Each row, then roughly how far along a hidden order it lies, from 0 to 12
[-0.57 -0.66  1.23  4.56  0.96 -1.75  2.85  1.37  0.00  1.34 -0.46 -1.85
  2.36 -2.64  0.78  2.37  0.34 -1.43  2.51 -3.49 -1.33 -1.27  2.44  0.86
  0.73 -0.28]  10
[ 0.76 -1.12  1.28  3.75  1.35 -0.16  1.97  0.46 -1.03  1.20 -1.23 -1.83
  3.41 -1.99  0.99  2.62  2.21  0.30  2.81 -2.71 -0.48 -0.52  2.34  0.68
  0.55 -0.21]  10
[ 2.97 -1.77  1.47  0.95  1.33  1.95  1.36 -0.02 -2.10  1.01 -2.35 -0.46
  3.75 -1.80  1.78  2.27  4.46  2.09  1.04 -1.94  0.96  0.51  1.89  0.16
  1.31  0.08]  12
[ 0.18 -0.97  1.19  3.27  1.52 -1.00  2.19  0.64 -0.85  1.42 -1.02 -1.94
  3.13 -2.91  0.99  3.29  0.89 -0.21  3.37 -2.57 -0.89 -1.00  2.19  0.96
  0.40 -0.16]  9
[ 1.81 -3.04  3.13  6.77  3.65  0.83  4.80 -0.68 -3.55  2.43 -3.13 -2.80
  8.40 -3.36  2.37  6.89  4.22  1.56  5.76 -4.62 -0.46 -0.86  5.06  0.88
  0.44  0.27]  1
[-0.30 -2.78  3.30  8.29  3.72 -1.22  6.03  0.67 -2.18  2.71 -2.22 -3.68
  7.97 -4.06  1.85  7.19  2.01 -0.17  7.81 -5.70 -1.81 -1.88  3.83  1.31
  0.56  0.15]  0
[ 2.22 -1.83  1.66  3.33  2.16  1.26  2.70 -0.65 -2.13  1.25 -2.21 -1.27
  4.84 -2.25  1.50  3.85  3.50  1.79  2.64 -2.17 -0.01  0.01  2.31  0.39
  0.54  0.05]  9
[ 1.68 -2.43  2.79  7.16  3.49  0.73  4.62 -0.37 -2.82  2.27 -2.67 -2.80
  7.55 -3.58  2.11  7.15  3.07  1.17  5.32 -4.63 -0.63 -1.09  3.67  0.96
  0.34  0.15]  3
[ 1.67 -2.55  1.89  5.35  2.60  0.97  3.68 -0.66 -2.60  1.68 -2.32 -2.21
  6.02 -2.76  1.67  5.07  3.33  0.11  3.69 -3.38 -0.30 -0.50  2.90  0.60
  0.25  0.02]  7
[-0.85 -0.55  0.86  4.09  0.66 -2.29  3.00  1.75  0.45  1.16 -0.33 -1.78
  1.56 -3.20  0.77  1.34  0.44 -1.72  2.23 -3.46 -1.52 -1.02  2.90  0.98
  0.96 -0.30]  11
[ 0.81 -2.04  2.34  6.84  2.75 -0.87  4.44  0.14 -1.84  1.96 -1.98 -3.03
  5.54 -3.46  1.40  5.81  2.18  0.41  4.74 -4.28 -1.12 -1.35  3.33  0.99
  0.18 -0.06]  6
[-1.27 -1.02  1.21  7.05  1.84 -2.82  4.17  1.54 -0.19  1.47 -0.46 -2.98
  3.22 -3.41  0.70  4.09  0.62 -1.57  4.64 -4.59 -1.90 -1.79  3.08  1.31
  0.17 -0.24]  8
[ 1.21 -1.68  1.44  4.87  1.90  0.35  2.76 -0.08 -1.77  1.53 -1.96 -2.20
  4.50 -2.76  1.49  4.23  2.48  0.85  3.28 -3.02 -0.11 -0.45  2.83  0.71
  0.23 -0.07]  8
[-0.71 -0.31  0.83  4.93  1.05 -1.85  3.02  1.57  0.26  1.05 -0.70 -2.04
  1.80 -2.81  0.79  2.04  0.41 -1.41  2.91 -3.42 -1.36 -1.30  2.41  1.08
  0.80 -0.32]  11
[ 0.96 -2.12  2.12  6.33  2.32 -0.30  3.93  0.02 -1.95  1.90 -1.85 -2.70
  5.50 -3.16  1.65  5.55  2.18  0.34  4.63 -4.16 -0.86 -0.95  3.51  1.00
  0.37 -0.04]  7
[ 5.51 -2.66  2.13 -0.31  2.31  5.55  0.26 -2.99 -4.36  1.15 -3.82 -0.20
  6.54 -0.94  2.72  4.01  6.91  4.85  1.68 -0.74  2.27  1.47  1.71 -0.57
  0.58  0.30]  9
[-5.65  0.42  0.56  9.99  0.26 -8.19  5.78  4.12  3.04  1.81  1.51 -3.99
  0.10 -4.44 -0.44  3.01 -5.00 -6.04  4.85 -6.10 -4.34 -3.64  3.96  2.20
  0.21 -0.69]  8
[ 2.38 -2.56  2.56  6.29  3.13  0.42  4.08 -0.55 -2.75  2.13 -2.62 -2.46
  7.10 -3.48  2.32  6.75  3.62  1.36  5.06 -4.24 -0.54 -0.89  3.97  0.75
  0.32  0.04]  4
[-0.13 -2.07  2.24  7.12  2.47 -1.02  4.53  0.42 -1.78  2.11 -1.85 -2.92
  5.85 -3.62  1.47  6.04  1.85  0.62  4.90 -4.75 -0.98 -1.30  3.57  1.05
  0.29 -0.10]  5
[ 3.04 -2.32  2.10  3.16  2.81  2.72  2.96 -1.36 -3.34  1.61 -2.89 -1.78
  5.84 -2.22  1.96  5.34  4.73  2.82  3.24 -2.68  0.71  0.04  2.70  0.16
  0.19  0.09]  7

[ 2.36 -2.75 -2.89 -0.72 -0.97  1.34 -3.57  0.37 -1.42  0.65 -3.13 -0.56
 -1.22 -0.89  1.80  0.38  0.47  0.63 -9.13 -0.10  1.38 -3.42 -1.88 -0.68
  0.91 -3.24  2.99  4.35  0.82 -9.66 -1.49 -1.57 -0.70 -0.90  2.10 -3.69
 -1.49  2.12 -1.91]  5
[-2.27  1.24 -2.46  0.59 -0.69 -0.23 -6.04 -0.77 -0.57  0.21 -2.28  0.05
  0.46 -2.12  1.58 -0.27 -4.98  0.80 -3.03  0.16  0.32 -2.89  3.35  1.61
  0.82 -0.99  0.42  2.16  0.04 -2.20  0.51 -1.07 -0.66  0.27 -4.67 -0.20
 -0.23  1.09 -5.78]  4
[-4.04  1.20  1.57 -0.32  1.60 -0.26  0.52  2.20  0.89 -0.63 -0.31  1.65
 -0.50  0.84 -0.38  0.51 -0.21 -0.45  1.29 -1.53 -2.28  2.00 -0.87  2.02
  1.16  1.51  0.75  2.11 -1.17 -0.22  2.16 -0.91 -0.68 -0.48  2.24 -2.01
  0.97 -1.69  7.86]  12
[-1.42 -2.14 -1.35 -0.36  1.17  0.81 -1.09  0.77 -0.50  0.08 -0.16  0.63
 -0.62  3.24 -0.24  0.70  1.62 -2.50  0.61 -0.30  0.97  0.90 -1.44 -0.55
  1.15  1.53  0.62 -0.83 -0.84 -6.73 -2.60 -2.35  1.24 -1.33 -0.30  2.18
  1.62 -1.54  0.19]  2
[ 0.73 -1.05 -0.86 -0.42 -1.97  1.21 -1.31  1.67  1.11  0.61 -0.04  0.12
 -0.67 -0.74  0.29  1.24 -2.46  0.20 -2.18  2.11 -0.54 -9.06  1.71  0.71
  1.65  0.37  2.17 -0.15 -0.87 -4.18  0.31  1.07 -3.31  0.22  1.46 -3.09
 -0.75  1.22 -2.38]  5
[ 2.93  0.95 -1.71 -0.15 -1.42 -0.40  2.14  0.04  1.89  1.12 -0.50  0.65
 -0.39  0.27  2.08  0.01 -1.70 -0.16 -2.66  0.27  1.26 -0.88  1.07 -1.13
  2.32  0.14 -0.51  2.18 -1.03 -3.39  1.46  0.22 -0.33 -1.18 -0.06 -0.46
  0.49  0.89  2.01]  0
[-2.92 -2.22 -3.00  0.60  1.72  0.05 -4.49 -1.64 -2.07 -0.29 -0.87 -0.05
  0.36 -0.90  0.75 -0.09  0.53 -0.39 -1.67 -1.12  0.39 -4.92  3.65  0.85
 -0.93 -1.73  2.68  1.53 -0.24  4.08  1.25 -0.84  0.34  0.27 -1.42  1.45
  0.86 -0.80 -7.80]  6
[ 1.19 -4.40 -3.20 -1.10 -3.99  1.17 -0.51 -2.30 -0.66  0.52 -3.57  0.48
 -2.34  2.07  1.14  0.59 -2.06  0.95 -4.76  1.13  0.58 -3.10 -1.15 -0.12
  0.84 -1.74  4.00  3.82 -0.35 -9.62 -0.81  0.03 -2.46 -2.12  1.25 -2.34
  1.34 -0.71  0.39]  4
[ 1.77  0.32 -1.87 -0.98 -3.23  2.53  0.08 -1.05  1.22  0.18 -1.29  0.31
 -0.15  1.89  0.32 -0.05 -3.07  2.79 -0.04  0.83  1.14 -7.93  3.69 -0.79
  2.97 -2.53  1.53  2.05 -0.81 -2.10 -0.98  0.93 -2.83 -1.19 -0.16 -2.15
  1.36 -5.81 -0.95]  3
[ 1.78 -2.16 -2.25 -0.60  0.60  1.28  1.07 -0.95  0.31  0.49 -1.94  0.49
 -2.57  2.27 -0.09  0.28  1.39 -0.10  1.01 -2.24  1.88  5.18 -1.05 -0.89
  0.35  1.28 -0.04 -0.19 -3.63 -4.00  3.21  0.36 -0.87 -2.79  3.21  0.68
  0.36  1.86  4.59]  1
[-1.83  0.93 -0.61  0.36  0.23 -0.52 -1.65  1.93 -0.23  0.69  0.32  0.01
 -0.17 -0.74  1.18 -1.71 -1.53 -1.57 -1.04 -0.25  0.31 -2.21  7.01  0.14
  0.58 -0.05  1.94 -0.88  1.63 -4.61  1.44 -0.05 -2.16  3.80 -2.77  0.42
 -2.33 -1.24 -5.57]  12
[ 0.92  0.28 -0.44 -0.45 -5.32  1.54 -1.44  2.18  1.11 -0.25 -3.07  0.24
  2.57 -1.47  0.46  1.30 -4.20  0.66 -0.42  1.51  0.23 -3.35  3.67  2.40
  0.75  0.19 -1.45 -3.60 -1.95 -1.54  2.89 -0.18 -2.25  0.36 -0.04  5.24
  1.76 -0.31 -3.12]  7
[-1.69  0.22 -0.04 -0.37 -2.10 -0.12  0.08 -1.38  1.35  0.69  0.14  2.48
 -0.36 -2.18 -0.19  1.65 -3.17  2.60  1.80  0.33 -0.22 -4.98  1.77  0.88
  1.43 -0.20  0.88  1.49 -4.03 -6.15  1.05  0.05 -1.73 -0.59  2.56 -3.50
  1.76 -2.27  2.10]  7
[ 1.73 -4.21 -1.19 -0.69  0.00 -0.21  1.30  0.66 -2.32  0.87 -2.65  1.08
 -2.94  1.17 -1.34  1.26  0.34  0.01  0.38 -0.36  0.13  2.17 -2.38  0.29
  0.63 -0.02  1.78  0.95 -0.39  0.03 -0.90  1.53 -0.61 -1.12  2.21  1.69
  3.01 -2.44  3.01]  8
[-0.14 -0.61 -1.80 -0.60 -2.89  0.86 -1.43 -1.13  0.77  0.57 -0.02  2.51
  1.41 -0.70  0.01  1.71 -0.12 -2.18  4.99  0.49  0.15  0.51 -0.12  1.56
  0.78 -0.14  2.59 -0.65  1.07 -9.12  0.67 -1.65 -0.85  0.21 -6.10 -4.09
  1.48 -1.28  4.57]  1
[ 0.22  0.27 -1.12 -1.00 -2.22  0.03  1.34 -1.30 -0.91  0.34 -0.83  0.77
 -0.86 -1.31 -0.62  2.84 -2.47  0.91 -1.24  1.09 -0.29 -4.26  2.07  2.56
  1.31 -0.77  2.93  1.56 -1.18 -2.70 -1.19  0.12 -2.03  0.34  0.67 -0.96
  2.06 -1.85 -2.41]  6
[-0.19  0.10 -0.12 -0.01  0.44 -0.35 -5.41  1.44 -2.28  0.29 -1.32 -0.35
 -1.03 -1.69  1.15  1.19 -1.07 -0.64 -8.37 -1.37  1.07 -1.48 -0.14  0.66
  0.75 -0.29  1.55  3.43 -1.83 -8.09 -2.97 -0.96  0.59  2.40 -0.07 -0.35
 -0.90  1.86 -2.64]  8
